|  .07 |  .07 | -.14 |  .04 | -.09 | -.05 | -.04 | -.04 | -.03 | -.01 | -.10 |  .02 | -.34 |  .06 | -.07 |  .05 |  .06 | -.08 | -.02 |  .09 | -.03 |  .09 |  .05 |  .12 | : (52)/(238)
|  .12 |  .14 | -.36 |  .06 |  .41 | -.14 |  .15 | -.03 |  .01 | -.19 |  .04 |  .08 | -.34 |  .07 |  .12 | -.07 | -.18 | -.09 | -.11 |  .16 |  .00 | -.21 |  .11 | -.05 | : (52)/(246)
| -.08 | -.08 |  .42 |  .13 |  .01 |  .15 |  .00 |  .00 |  .03 |  .01 | -.12 | -.10 | -.01 | -.04 |  .10 |  .10 |  .09 | -.02 | -.01 | -.12 |  .09 |  .13 | -.07 |  .05 | : (51)/(242)
|  .03 |  .02 | -.27 | -.08 | -.01 |  .02 |  .34 | -.09 | -.02 | -.02 | -.03 |  .07 | -.15 |  .02 |  .03 |  .07 | -.04 |  .00 |  .01 |  .03 | -.02 |  .07 |  .02 | -.04 | : (52)/(238)
| -.01 | -.05 |  .09 | -.11 | -.14 |  .01 | -.02 | -.07 |  .03 | -.09 | -.14 |  .05 | -.22 |  .09 |  .03 |  .06 |  .04 | -.04 | -.08 |  .01 | -.06 |  .02 |  .00 | -.03 | : (52)/(246)
|  .00 |  .00 | -.04 | -.19 |  .02 |  .04 |  .12 | -.02 |  .00 | -.15 |  .08 | -.06 | -.22 |  .03 |  .11 |  .10 | -.05 | -.08 |  .00 |  .01 | -.04 |  .14 |  .05 |  .04 | : (52)/(246)
|  .01 | -.01 |  .05 | -.02 |  .12 | -.14 |  .35 | -.06 |  .00 | -.14 | -.07 | -.09 | -.27 | -.02 |  .10 |  .12 |  .00 | -.03 | -.02 |  .08 |  .04 |  .13 |  .03 |  .12 | : (52)/(246)
| -.04 | -.03 |  .56 | -.02 | -.12 |  .10 | -.08 |  .00 |  .02 |  .00 | -.10 | -.20 | -.06 |  .02 |  .13 |  .07 |  .16 | -.04 | -.02 | -.12 |  .07 |  .21 | -.12 |  .05 | : (51)/(247)
|  .02 | -.13 | -.06 |  .11 |  .12 |  .01 |  .18 | -.06 | -.03 | -.10 | -.11 | -.07 | -.31 | -.05 |  .06 |  .08 |  .03 | -.06 | -.01 | -.02 |  .02 |  .02 |  .04 |  .03 | : (52)/(253)
|  .01 |  .01 | -.03 | -.19 | -.07 | -.07 |  .05 | -.03 | -.04 |  .02 | -.03 |  .02 | -.38 |  .03 | -.07 | -.03 | -.05 | -.03 | -.06 |  .12 | -.03 |  .15 |  .04 | -.05 | : (52)/(246)
| -.04 |  .05 |  .28 |  .10 | -.11 |  .05 | -.17 | -.01 |  .00 | -.02 | -.14 | -.10 | -.10 | -.02 |  .00 |  .12 | -.01 | -.03 | -.02 | -.08 |  .07 |  .13 | -.06 |  .04 | : (51)/(245)
|  .02 | -.10 | -.23 | -.14 |  .03 |  .00 | -.03 | -.03 | -.05 | -.07 | -.22 |  .17 | -.27 |  .08 | -.04 |  .00 |  .05 | -.08 | -.13 |  .10 | -.11 | -.03 |  .01 | -.08 | : (52)/(246)
| -.03 | -.04 |  .35 |  .03 | -.17 |  .10 | -.13 |  .03 |  .05 |  .08 | -.14 |  .04 | -.08 |  .11 | -.01 |  .00 |  .21 |  .00 |  .00 | -.07 |  .03 |  .07 | -.07 |  .00 | : (51)/(247)
| -.05 | -.02 | -.16 | -.14 |  .00 |  .02 |  .15 | -.06 |  .00 | -.18 | -.08 |  .06 | -.34 |  .05 |  .03 |  .05 |  .00 | -.04 | -.07 |  .10 | -.01 |  .09 |  .02 |  .01 | : (52)/(246)
|  .04 | -.01 | -.62 |  .10 |  .07 | -.04 | -.08 | -.01 | -.03 | -.10 | -.08 |  .00 | -.21 |  .03 | -.06 |  .00 |  .06 | -.03 | -.08 |  .00 | -.03 | -.18 |  .05 | -.03 | : (52)/(253)
|  .00 |  .05 | -.09 | -.17 |  .00 |  .19 |  .09 | -.05 | -.02 |  .10 | -.06 |  .09 | -.18 |  .07 | -.06 | -.12 |  .01 | -.08 | -.07 |  .10 | -.06 |  .04 | -.06 | -.04 | : (52)/(253)
